Here is a tiny trained network, its code and every weight. The questions are about switching its units off for an input and a target symbol, where a switched-off unit gives its printed mean instead of its output.

import numpy as np


def w(rows, s, z=0):
    codes = np.array(rows[::2]) - 128.0
    scale = np.full(codes.shape[1], s)
    scale[-1] = z or s
    return codes * scale


def f(y):
    return y / 2 * (1 + np.tanh(0.7978845608 * (y + 0.044715 * y**3)))


def softmax(a):
    e = np.exp(a - a.max(-1, keepdims=True))
    return e / e.sum(-1, keepdims=True)


def log_softmax(a):
    a = a - a.max(-1, keepdims=True)
    return a - np.log(np.exp(a).sum(-1, keepdims=True))


def net(x, mask):
    ids = ['βγδεθλμπστφψ'.index(c) for c in x.split()]
    T = len(ids)
    res = E[ids] + P[:T]
    q, k, v = (res @ M[0].T for M in (Q, K, V))
    z = softmax(np.where(np.tri(T) > 0, q @ k.T / 2**0.5, -1e9)) @ v
    res = res + np.where(mask[0], z, O[0][:, -1]) @ O[0][:, :-1]
    y = f(res @ A[0][:, :-1].T + A[0][:, -1])
    res = res + np.where(mask[1:9], y, B[0][:, -1]) @ B[0][:, :-1]
    return log_softmax(res[-1] @ U[:, :-1].T + U[:, -1])


Q, K, V, O, A, B = {}, {}, {}, {}, {}, {}
E = w([
[155,101,196,72,195,124,148,150],'β',
[120,200,158,154,162,190,140,186],'γ',
[136,123,110,130,184,137,99,5],'δ',
[138,141,110,176,148,114,141,95],'ε',
[126,120,198,179,157,157,151,193],'θ',
[155,118,146,86,194,133,132,74],'λ',
[158,90,97,181,129,84,155,70],'μ',
[127,196,38,119,171,125,177,131],'π',
[116,226,97,128,178,179,157,175],'σ',
[152,109,135,185,122,128,133,97],'τ',
[142,144,167,92,202,165,110,87],'φ',
[122,79,139,197,174,83,161,122],'ψ',
],0.022)
P = w([
[68,98,136,123,157,98,171,104],'0',
[192,152,113,181,191,128,172,99],'1',
[138,75,64,145,132,93,114,157],'2',
[191,139,83,149,172,89,122,162],'3',
[56,61,138,184,51,209,173,66],'4',
[129,186,203,148,168,105,199,56],'5',
[30,98,191,69,54,11,140,128],'6',
[203,83,7,198,154,122,61,181],'7',
[85,29,69,151,34,127,79,155],'8',
[176,145,141,158,159,117,173,128],'9',
[67,162,219,132,123,77,187,43],'10',
[145,178,175,121,127,75,195,60],'11',
],0.014)
Q[0] = w([
[10,150,194,46,72,90,148,71],'head 0',
[62,74,51,171,62,171,83,182],'head 0',
],0.014)
K[0] = w([
[248,128,84,165,197,108,34,183],'head 0',
[186,175,174,186,179,155,237,74],'head 0',
],0.013)
V[0] = w([
[135,90,220,217,152,126,136,191],'head 0',
[78,249,143,70,128,235,100,191],'head 0',
],0.011)
O[0] = w([
[198,138,237,77,157,76,254,174,119],'head 0',
[118,123,194,196,203,135,179,57,3],'head 0',
],0.017,0.0034)
A[0] = w([
[162,97,191,59,254,107,90,50,134],'neuron 0',
[59,166,103,176,123,10,144,134,254],'neuron 1',
[41,161,31,202,85,114,161,172,182],'neuron 2',
[198,160,207,244,12,109,96,132,227],'neuron 3',
[40,114,88,131,173,14,120,162,97],'neuron 4',
[60,135,88,192,111,141,36,146,29],'neuron 5',
[203,115,119,82,98,135,142,205,210],'neuron 6',
[8,130,77,210,174,172,107,25,98],'neuron 7',
],0.0079,0.0065)
B[0] = w([
[72,33,68,115,55,172,66,18,190],'neuron 0',
[138,231,123,185,138,171,165,247,173],'neuron 1',
[152,135,228,196,104,104,43,123,213],'neuron 2',
[156,195,59,158,254,191,135,191,144],'neuron 3',
[95,158,165,61,96,215,122,82,150],'neuron 4',
[183,162,138,95,134,240,235,40,210],'neuron 5',
[22,130,152,76,35,86,128,128,214],'neuron 6',
[145,78,182,72,202,96,117,205,254],'neuron 7',
],0.008,0.029)
U = w([
[127,76,58,2,144,197,138,124,61],'β',
[180,99,160,80,100,121,51,108,95],'γ',
[145,124,105,87,128,143,114,136,251],'δ',
[191,132,155,155,62,173,108,115,34],'ε',
[224,128,176,99,110,126,161,131,1],'θ',
[217,139,200,138,116,147,110,159,50],'λ',
[166,163,68,98,158,172,200,182,155],'μ',
[132,152,119,195,97,149,99,147,185],'π',
[146,155,109,134,124,177,181,113,116],'σ',
[117,143,126,175,118,106,77,154,237],'τ',
[77,136,97,113,189,127,116,159,88],'φ',
[145,178,97,191,152,117,131,174,234],'ψ',
],0.0094,0.0071)

Each question gives the input, a string of symbols that net reads in full, and the target symbol t.
The units are the heads (2 rows each of Q, K, V and O) and the neurons (one row each of A and B). Each row of codes is followed by its name. A weight is (code - 128) times the scale printed after its matrix; where a second scale follows, it is the last column's (O, A, B and U).
mask holds one flag per unit, heads first, then neurons. A switched-off unit (its flag False) gives its mean, the last column of its rows in O or B, instead of its output. The means were averaged over made-up inputs and are rounded, as every weight is.
A unit's drop is (log p(t) with every unit on - log p(t) with that unit switched off) / (log p(t) with every unit on - log p(t) with every unit switched off).
The circuit of an input: a set's keep is (log p(t) with only the set's units on - log p(t) with every unit switched off) / (log p(t) with every unit on - log p(t) with every unit switched off). Starting from all 9 units, units are removed one at a time, each time the one whose removal leaves the highest keep (on an exact tie, the one counted first), for as long as the keep stays at least 0.8.
units of the circuit, in order: the units of the circuit, biggest drop first
unit that matters most: the unit with the biggest drop
k most important neurons: the k neurons with the biggest drops, biggest first
input γ θ π, target σ: units of the circuit, in order	head 0; neuron 7
input π σ σ β π π π λ β σ γ, target π: units of the circuit, in order	head 0; neuron 7
input π δ γ φ σ, target ε: units of the circuit, in order	neuron 2; head 0; neuron 5
input τ δ μ ε ψ μ σ σ, target β: units of the circuit, in order	head 0; neuron 6
input δ γ π π, target ε: units of the circuit, in order	neuron 2; head 0; neuron 5
input π τ σ π π γ γ δ π φ μ λ, target β: 2 most important neurons	neuron 5; neuron 7
input σ μ π θ λ μ β σ, target π: units of the circuit, in order	neuron 7
input π ε ψ π β σ π π π, target φ: 2 most important neurons	neuron 7; neuron 5
input σ γ σ σ μ, target σ: units of the circuit, in order	head 0; neuron 0; neuron 3
input δ γ τ, target ε: units of the circuit, in order	head 0; neuron 2; neuron 5
input τ β τ γ σ, target μ: units of the circuit, in order	head 0; neuron 2
input δ π γ θ δ δ ψ γ π δ μ, target σ: units of the circuit, in order	head 0; neuron 2; neuron 7
input π γ γ ψ γ β, target β: 2 most important neurons	neuron 0; neuron 2
input π π γ ψ ψ, target λ: 2 most important neurons	neuron 7; neuron 2
input γ ε σ τ γ π σ π γ λ, target β: 3 most important neurons	neuron 0; neuron 2; neuron 1
input π γ ε λ λ γ, target τ: units of the circuit, in order	neuron 5
input ψ γ μ γ δ ε θ δ π, target τ: units of the circuit, in order	neuron 5; neuron 2
input β τ π γ δ θ β δ φ γ γ σ, target ψ: 2 most important neurons	neuron 5; neuron 0
input τ μ γ π μ, target γ: 3 most important neurons	neuron 2; neuron 1; neuron 6
input μ γ γ σ σ π φ γ β γ γ γ, target μ: unit that matters most	neuron 2
input γ σ π σ β β π π, target μ: 2 most important neurons	neuron 2; neuron 0
input γ γ β δ φ σ π μ τ π φ γ, target δ: 4 most important neurons	neuron 5; neuron 2; neuron 6; neuron 0
input ψ γ π φ γ γ ψ γ γ π π θ, target σ: 3 most important neurons	neuron 0; neuron 7; neuron 2
input π γ π, target λ: 3 most important neurons	neuron 2; neuron 7; neuron 5
